Each row has a name. After each piece below comes the name of the row it's from. Each question is about the rows just above it.

Z281: .17,-.42,-.41,.76,-.31,.14,.25
Z18: .10,.82,-.70,-.29,-.58,.27,.32
Z165: .10,-.58,-.70,.82,-.29,.21,.26
Z128: -.03,-.03,-.08,.05,-.01,.01,-.03
Z712: .11,-.65,-.78,.86,-.29,.24,.30
Z152: .02,-.05,-.04,.02,.00,.02,.04
Z516: .17,-.40,-.41,.80,-.33,.12,.23
Z508: -.04,-.04,-.11,.15,-.06,.00,-.05
.82,-.29 => Z165
-.58,-.70,.82,-.29 => Z165
.82,-.29,.21,.26 => Z165

Z827: .68,.21,-.03,.03,-.41,-.02,.18,.01,-.01,-.01,.25,.03,.15,.09,-.06,-.09,-.35,.09,-.04,.12,.01,.19,.25,-.36,.69,-.05,-.10,-.03,-.56,-.40,.24,.14,.02,.00,.18,.23,-.24,.00,-.04,-.06,.14,.27,.40,-.03,.51,-.34,-.01,.00,-.03,.00,-.01,.10,-.51,.09,.10,.06
Z159: -.41,.03,.68,.21,-.03,.20,-.07,-.03,-.03,.02,-.07,-.02,.00,.06,-.04,.21,.05,.02,-.01,-.08,.00,.08,.05,-.07,-.28,-.01,.00,-.03,-.06,-.26,-.01,.03,-.03,-.01,.07,.16,-.36,-.02,.00,.00,-.01,-.48,.01,-.01,.24,-.09,.02,-.02,.04,-.02,.05,.08,-.31,-.27,.05,-.01
Z576: -.03,.02,-.07,-.02,.00,.06,-.03,.21,.05,.02,.25,.03,.15,.09,-.06,-.09,-.35,.09,-.04,.12,.01,.19,.25,-.36,.69,-.05,-.10,-.03,-.56,-.40,.24,.14,.02,.00,.18,.23,-.24,.00,-.04,.03,-.19,.15,.30,.00,-.70,.04,.03,.02,-.01,.02,-.08,.08,-.47,-.28,.14,.06
The row with .68,.21,-.03,.03,-.41 is => Z827
-.03,.02,-.07,-.02,.00,.06,-.04,.21,.05,.02 => Z159
-.03,.02,-.07,-.02,.00,.06,-.03,.21,.05,.02,.25,.03,.15,.09,-.06,-.09,-.35,.09,-.04,.12,.01,.19,.25,-.36,.69,-.05,-.10,-.03,-.56,-.40,.24,.14,.02,.00,.18,.23,-.24,.00,-.04,.03,-.19,.15,.30,.00,-.70,.04,.03,.02,-.01,.02,-.08,.08,-.47,-.28,.14,.06 is in which row? => Z576

Z517: .19,.45,.32,.17,.25,.00,.45,.08,.35,.36,.31,-.58,.21,.25,-.22,-.62,.41,.37,.12,-.66,.17,-.40,.18,.32,-.08,.22,.20,.39,.19,.35,.34
Z445: .00,-.01,.00,.00,.00,.41,.45,.08,.35,.36,.31,-.58,.21,.25,-.22,-.62,.41,.37,.12,-.66,.17,-.40,.18,.32,-.08,.22,.20,.39,.19,.35,.34
Z148: .00,.00,.00,.00,.00,.00,.00,.00,.00,.00,.00,.00,.00,.00,.00,.00,.00,.00,.00,.00,.00,.00,.00,.00,.00,.00,.00,.00,-.31,-.14,-.50
Z6: -.11,-.78,-.60,-.52,-.25,-.72,-.70,-.39,-.68,-.60,-.56,.79,-.45,-.27,.08,.83,-.72,-.68,-.31,-.63,-.39,-.37,-.19,-.42,.53,-.49,-.51,-.81,-.54,-.72,-.69
Z684: -.39,-.10,-.17,.63,-.21,-.12,-.26,.60,-.07,-.27,-.22,-.51,-.23,-.10,.41,-.19,.43,-.14,-.28,-.32,.62,-.49,.63,-.02,-.35,.63,.64,.62,.62,.57,-.02
Z107: .66,-.40,-.52,-.42,.62,-.45,-.16,-.45,-.57,-.35,-.48,-.36,-.57,.59,-.40,-.16,.09,-.49,-.60,-.19,-.39,-.51,-.42,.53,-.63,-.37,-.49,-.33,-.37,-.15,-.63
-.19,-.39,-.51,-.42,.53,-.63,-.37,-.49 => Z107
.00,.00,.00,.00,.00,.00,.00,.00,.00,.00,.00,.00,.00,.00,.00,.00,.00,.00,.00,.00,.00,.00,.00,.00,.00,.00,.00,.00,-.31,-.14,-.50 => Z148

Z790: .27,-.63,.10,.04,.30,-.09,-.23,.51,-.36,.78
Z625: -.45,-.18,-.03,-.31,-.41,.03,.50,.85,.28,.25
Z946: -.09,.54,-.23,-.12,-.11,-.13,.09,-.54,.28,-.92
Z491: .35,.19,-.03,.48,.21,.20,-.45,-.85,-.35,-.30
Z419: -.92,.12,-.10,.51,-.37,.23,.12,-.09,-.06,.53
Z533: .03,.21,.17,.67,.12,.35,-.37,-.82,-.31,.25
Z215: .03,.17,.21,-.27,.00,-.42,-.07,.16,-.10,-.93
Z66: .14,.67,-.57,-.13,.43,-.83,-.37,-.24,-.15,-.39
Which row holds -.37,-.82,-.31,.25? => Z533
Where do .04,.30,-.09,-.23,.51,-.36,.78 appear? => Z790
.17,.67 => Z533
The row with .03,.21,.17 is => Z533

Z470: -.01,-.09,.05,.09,.28,.39,-.19
Z308: -.65,.01,.52,-.01,-.13,-.17,.10
Z332: .25,-.53,.02,-.62,-.78,-.08,.07
Z164: -.10,-.56,.17,-.59,.74,.30,-.24
Z596: .00,-.93,-.84,.06,.56,-.19,.16
Z461: .18,-.04,.16,-.02,-.42,-.05,.15
Z180: -.01,-.17,.01,.17,-.46,.19,-.09
Z943: .52,-.28,.12,.38,.09,-.28,-.41
Z689: .28,-.44,-.49,-.53,-.70,-.31,.45
Z509: -.10,.04,.00,.36,-.20,.20,.11
Z918: .04,-.27,-.19,-.05,.18,-.06,-.05
Which row holds .04,.00,.36,-.20? => Z509
The row with -.44,-.49,-.53,-.70,-.31,.45 is => Z689

